[105 145 142 124 100] --> 124

[[119 137 119 135 123]
 [130 129 128 107 133]
 [133 122 113 154 150]] --> 154

[130 129 128 127  98 131 114] --> 131

[[118 113 105 138]
 [112 125 114 124]
 [127 116 112 116]] --> 112

[106 116 132 124 129 136 127] --> 136

[[130 128 129 130 128 128]
 [113 126 142 115 121 157]] --> 121
---
[[131 156 112 138 118 115 128]
 [116 120 143 131 103 103 128]
 [141 144 107 154 115 152 147]] Answer: 120

[[125 120 138 127 137 118]
 [106 112 134 111 119 135]] Answer: 112

[[141 141 117 117 141 103]
 [152 113 113 127 120 108]] Answer: 113

[[144 139 114 119 144 112]
 [ 98 109 145 148  99 158]] Answer: 109

[[120 133 134 124]
 [130 111 100 118]
 [119 117 119 123]] Answer: 111

[[115 128 150 143 128 147 130]
 [113 128 151 142 127 151 133]
 [112 122 140 135 127 128 128]] Answer: 128

[[100 118 137 124 150]
 [128 127 128 133 128]] Answer: 127

[[124 123 125 129 133 112]
 [131 118 128 148 137 102]
 [131 116 129 152 138 102]] Answer: 118

[[112 130 108 134]
 [126 129 101 112]] Answer: 129
---
[[130 121 134 131 141 130 115]
 [135 137 118 132 132 133 117]
 [146 128 116 135 103 124 112]] ans = 130

[[117 111 150 129 139 141]
 [119 135 116 116 135 132]
 [120 134 126 127 135 130]] ans = 139

[[129 127 125 135 110]
 [106 143 111 123 120]
 [133 129 130 133 114]] ans = 135

[[116 132 118 106 119 121]
 [133 117 136 121 148 138]
 [119 130 128 134 125 129]] ans = 119

[[113 128 116 119 128 126 134]
 [106 134 118 131 114 132 127]
 [121 124 121 128 118 123 111]] ans = 126

[[132 103 125 109 131 125 129]
 [137 157 135 138 120 120 129]
 [122 151 130 134 144 127 134]] ans = 125

[[119 122 112 138 124 106 127]
 [136 121 123 140 132 124 144]
 [130 125 134 109 126 138 116]] ans = 106

[[121 120 101 131 132]
 [119 121 102 132 134]
 [118 124 107 132 143]] ans = 131

[[152 122 138 112 145]
 [119 127 115 102 124]
 [101 129 115 117 127]] ans = 112
---
117	141	139	127	125	139
107	140	135	108	134	111
103	127	125	134	110	134
value 111

130	131	121	104	102
98	131	111	118	142
value 142

117	126	107	134	139	133	134
118	111	129	125	137	141	137
value 137

125	114	113	132	127	141
136	144	129	117	133	118
126	115	141	105	124	112
value 118

154	151	150	122	127
112	138	147	112	132
value 132

146	137	140	145	147	140	139
147	133	132	146	141	118	133
101	116	133	110	110	144	112
value 133

131	121	126	123	109
122	135	110	118	155
value 155

119	141	120	123	127	123
132	128	137	125	151	129
value 129
---
array([[123, 126, 132, 127, 134, 131],
       [135, 154, 118, 137, 132, 115],
       [127, 127, 133, 133, 128, 128]]) result: 131

array([[128, 139, 141, 128],
       [128, 125, 132, 128],
       [128, 137, 106, 129]]) result: 128

array([[114, 106, 132, 107, 111],
       [133, 130, 136, 139, 143],
       [105, 150, 101, 143, 112]]) result: 111

array([[139, 144, 120, 133, 136],
       [106, 120, 136, 146, 107],
       [120, 120, 130, 124, 124]]) result: 136

array([[122, 130, 133, 128, 137, 106],
       [138, 130, 120, 143, 129, 146],
       [131, 126, 149, 113, 119, 139]]) result: 106

array([[126, 129, 135, 132, 128, 125, 128],
       [132, 126, 126, 137, 134, 122, 126],
       [129, 130, 152, 114, 114, 131, 128]]) result: 128
---
[133 103 126 114 115]: 115, 133

[[135 131 141 125 130]
 [140 153 135 124 115]
 [114 126 153 128 132]]: 130, 114

[125 126 100 114 130 114]: 114, 125

[121 140 156 144 114 124]: 124, 121

[125 152 147 124 134 127]: 127, 125

[152 116 122 142 131 111]: 111, 152

[[156 123 109 138 113 120 128]
 [139 112 115 148 140 146  98]
 [120 158 129 151 153 136 105]]: 128, 120
---
[[151 129 107 139 134 126]
 [137 141 117 114 142 109]
 [145 129 129 100 131 118]]	145

[[132 130 122 125 139 151]
 [119 137 125 131 109 142]
 [126 131 144 134 132 130]]	126

[[120 103 143 131 100 102]
 [109 101 150 147 101 104]
 [112 104 152 141 102 102]]	112

[[101 100 100 158 158 152  99]
 [123 123 114 139 121 150 120]
 [105 117 113 145 147 154 102]]	105

[[130 122 127 140 134 126]
 [129 135 131 132 143 133]
 [127 132 121 127 137 154]]	127

[[119 119 125 120]
 [106 105 112 123]
 [121 147 125 123]]	121

[[107 107 107 138]
 [111 107 111 138]
 [110 106 111 140]]	110

[[154 153 118 143 130]
 [106 117 146 107 151]
 [130 125 123 130 111]]	130

[[132 138 120 150 148 122 133]
 [137 136 129 149 137 112 134]
 [129 138 119 147 146 124 134]]	129
---
array([[139, 123, 143, 133, 151, 129],
       [129, 127, 102, 147,  99, 113],
       [127, 130, 103, 146,  99, 112]]) -> 133

array([[101, 119, 130, 135, 141, 119, 155],
       [108, 130, 144, 130, 147, 122, 120],
       [138, 116, 128, 116, 110, 135, 153]]) -> 141

array([[114, 121, 156, 123, 128],
       [113, 121, 158, 123, 128],
       [117, 122, 153, 122, 128]]) -> 156

array([[155, 123, 103, 104],
       [157, 132, 106, 102],
       [128, 146, 112, 130]]) -> 123

array([[115, 124, 107, 115],
       [120, 149, 143, 111],
       [109, 145, 116, 132]]) -> 124

array([[116, 126, 138, 148, 133, 116, 137],
       [146, 127, 131, 115, 105, 130, 114],
       [139, 122, 138, 113, 114, 120, 143]]) -> 133

array([[147, 122, 119, 143, 114, 127],
       [112, 132, 137, 129, 120, 122],
       [140, 151, 136, 116, 121, 125]]) -> 143

array([[134, 120, 122, 120, 128],
       [141, 119, 116, 124, 129],
       [118, 122, 127, 105, 128]]) -> 122

array([[122, 134, 103, 118, 155, 126],
       [127, 124, 106, 105, 154, 119],
       [126, 130, 113, 113, 153, 116]]) -> 118

array([[129, 118, 154, 130],
       [134, 107, 118, 137],
       [157, 150, 150, 129]]) -> 118
---
Input: [150 124 126 107 136 132]
Output: 107
Input: [131  99 115 156 119 117]
Output: 156
Input: [109 119 146 112 138  99]
Output: 112
Input: [146 127 156 122 149 114]
Output: 122
Input: [137 116 131 151 144 133]
Output: 151
Input: [130 150 111 127 115 116]
Output: 127
---
Q: [111 151 110 133 139 107 150]
A: 151
Q: [101 122 128 130 114]
A: 122
Q: [104 121 106 156 153 122 154]
A: 121
Q: [133 137 104 143 123 132 112]
A: 137
Q: [124 122 125 137 131 131 152]
A: 122
Q: [120 103  99 130 131]
A: 103
Q: [113 149 117 132]
A: 149
---
Q: [125 152 146 123 134 123 130]
A: 152, 146

Q:
[[119 131 147 136 136]
 [101 143 117 113 119]]
A: 147, 143

Q: [109 110 138 101 158 131]
A: 158, 138

Q: [107 122 148 110 108 103 143]
A: 148, 143

Q:
[[127 127 118 125 131 134 126]
 [132 135 111 145 150 137 122]]
A: 150, 145

Q: [107 125 142 136 129]
A: 142, 136
